Below is a small trained network, with its code and all its weights. Each question gives an input and a class and asks what happens when units are switched off, that is, made to give their printed mean instead of their output.

import numpy as np


def w(rows, s, z=0):
    codes = np.array(rows[::2]) - 128.0
    scale = np.full(codes.shape[1], s)
    scale[-1] = z or s
    return codes * scale


def f(y):
    return y / 2 * (1 + np.tanh(0.7978845608 * (y + 0.044715 * y**3)))


def log_softmax(a):
    a = a - a.max(-1, keepdims=True)
    return a - np.log(np.exp(a).sum(-1, keepdims=True))


def net(x, mask):
    res = np.array(x, float).reshape(1, 6) / 4 @ E
    y = f(res @ A[0][:, :-1].T + A[0][:, -1])
    res = res + np.where(mask, y, B[0][:, -1]) @ B[0][:, :-1]
    return log_softmax(res[-1] @ U[:, :-1].T + U[:, -1])


A, B = {}, {}
E = w([
[132,181,21,153,157,188,168],'x0',
[163,53,125,157,111,207,135],'x1',
[83,66,114,155,227,88,131],'x2',
[56,169,162,106,212,232,215],'x3',
[168,54,122,24,78,121,165],'x4',
[248,99,117,150,150,228,254],'x5',
],0.0072)
A[0] = w([
[157,60,49,135,135,131,140,210],'n1',
[170,141,147,186,133,86,121,229],'n2',
[106,222,106,103,192,164,130,65],'n3',
[120,195,100,173,171,173,142,228],'n4',
[58,19,204,133,149,205,114,117],'n5',
[158,96,147,73,101,61,97,222],'n6',
[140,82,167,170,51,159,132,68],'n7',
[171,134,109,109,127,80,54,95],'n8',
[86,254,101,139,195,154,139,133],'n9',
[135,215,174,157,133,212,126,169],'n10',
[104,218,106,100,156,85,189,156],'n11',
[158,119,36,115,91,80,88,233],'n12',
[186,78,44,166,92,101,104,253],'n13',
[91,231,60,157,155,127,130,159],'n14',
[144,79,123,111,150,201,129,151],'n15',
[118,188,88,120,131,109,180,213],'n16',
[141,167,171,109,106,59,108,215],'n17',
[146,135,99,184,129,182,152,173],'n18',
[134,136,134,82,84,147,158,12],'n19',
[115,138,227,102,137,51,137,213],'n20',
[18,133,167,89,157,134,147,139],'n21',
[123,155,143,104,140,177,143,59],'n22',
],0.0099,0.0034)
B[0] = w([
[83,209,197,50,79,162,89,200],'n1',
[80,205,142,83,77,115,14,181],'n2',
[210,162,163,89,149,75,26,204],'n3',
[104,133,219,41,119,43,145,240],'n4',
[229,76,100,208,106,197,224,199],'n5',
[96,181,109,62,114,164,216,233],'n6',
[203,150,174,160,125,127,107,162],'n7',
[78,134,126,145,110,161,93,198],'n8',
[196,159,250,105,210,44,54,255],'n9',
[140,119,125,34,186,118,196,219],'n10',
[100,183,100,176,213,45,34,199],'n11',
[46,167,9,86,89,130,107,239],'n12',
[67,216,88,102,10,112,49,241],'n13',
[140,152,192,152,169,4,40,238],'n14',
[185,119,177,71,103,141,250,188],'n15',
[87,213,118,132,125,77,10,187],'n16',
[2,165,73,48,82,195,146,213],'n17',
[156,169,181,52,90,128,132,203],'n18',
[196,181,102,207,150,134,125,139],'n19',
[66,23,68,46,149,195,158,217],'n20',
[101,17,177,223,211,57,101,218],'n21',
[150,182,107,94,177,139,108,154],'n22',
],0.0066,0.0081)
U = w([
[255,79,187,146,128,175,246,104],'0',
[123,16,110,232,177,97,143,3],'1',
[43,71,62,26,71,170,170,224],'2',
[66,41,115,106,211,120,192,99],'3',
[161,133,188,106,145,20,67,194],'4',
[80,146,23,218,69,116,97,110],'5',
],0.0077,0.0036)

Each question gives the input, the list of numbers given to net, and the class t.
The units are the neurons (one row each of A and B). Each row of codes is followed by its name. A weight is (code - 128) times the scale printed after its matrix; where a second scale follows, it is the last column's (A, B and U).
mask holds one flag per neuron, in row order. A switched-off neuron (its flag False) gives its mean, the last column of its row in B, instead of its output. The means were averaged over made-up inputs and are rounded, as every weight is.
A unit's drop is (log p(t) with every unit on - log p(t) with that unit switched off) / (log p(t) with every unit on - log p(t) with every unit switched off).
The circuit of an input: a set's keep is (log p(t) with only the set's units on - log p(t) with every unit switched off) / (log p(t) with every unit on - log p(t) with every unit switched off). Starting from the 12 units with the biggest drops (on a tie, the unit counted first), units are removed one at a time, each time the one whose removal leaves the highest keep (on an exact tie, the one counted first), for as long as the keep stays at least 0.8.
units of the circuit, in order: the units of the circuit, biggest drop first
unit that matters most: the unit with the biggest drop
k most important neurons: the k neurons with the biggest drops, biggest first
drop when u is switched off: that unit's drop, to one decimal
input [-5,1,1,2,8,-1], class 2: units of the circuit, in order -> [n9]
input [-7,2,7,7,1,-5], class 1: units of the circuit, in order -> [n21 n5]
input [-1,4,2,-7,-6,5], class 5: units of the circuit, in order -> [n9 n13]
input [-7,-7,-6,-1,-4,8], class 2: units of the circuit, in order -> [n9 n14]
input [-2,1,4,7,6,-8], class 1: units of the circuit, in order -> [n21 n5 n4]
input [6,2,8,7,5,3], class 0: units of the circuit, in order -> [n5 n15]
input [-6,-7,7,6,3,6], class 3: units of the circuit, in order -> [n20 n21]
input [-3,-1,5,1,1,-8], class 3: 2 most important neurons -> [n21 n13]
input [6,6,6,3,-7,7], class 4: 2 most important neurons -> [n4 n9]
input [-5,-5,-1,5,4,0], class 3: 3 most important neurons -> [n21 n13 n12]
input [-3,-3,-8,1,5,3], class 2: 2 most important neurons -> [n9 n5]
input [-5,5,-4,7,2,-5], class 3: 2 most important neurons -> [n21 n20]
input [-8,-7,5,4,5,1], class 2: drop when n6 is switched off -> 0.2
input [-2,-2,5,1,5,0], class 3: drop when n14 is switched off -> -0.2
input [4,-1,-6,-6,0,2], class 5: unit that matters most -> n20
input [-3,0,7,-3,-2,4], class 5: drop when n16 is switched off -> -0.1
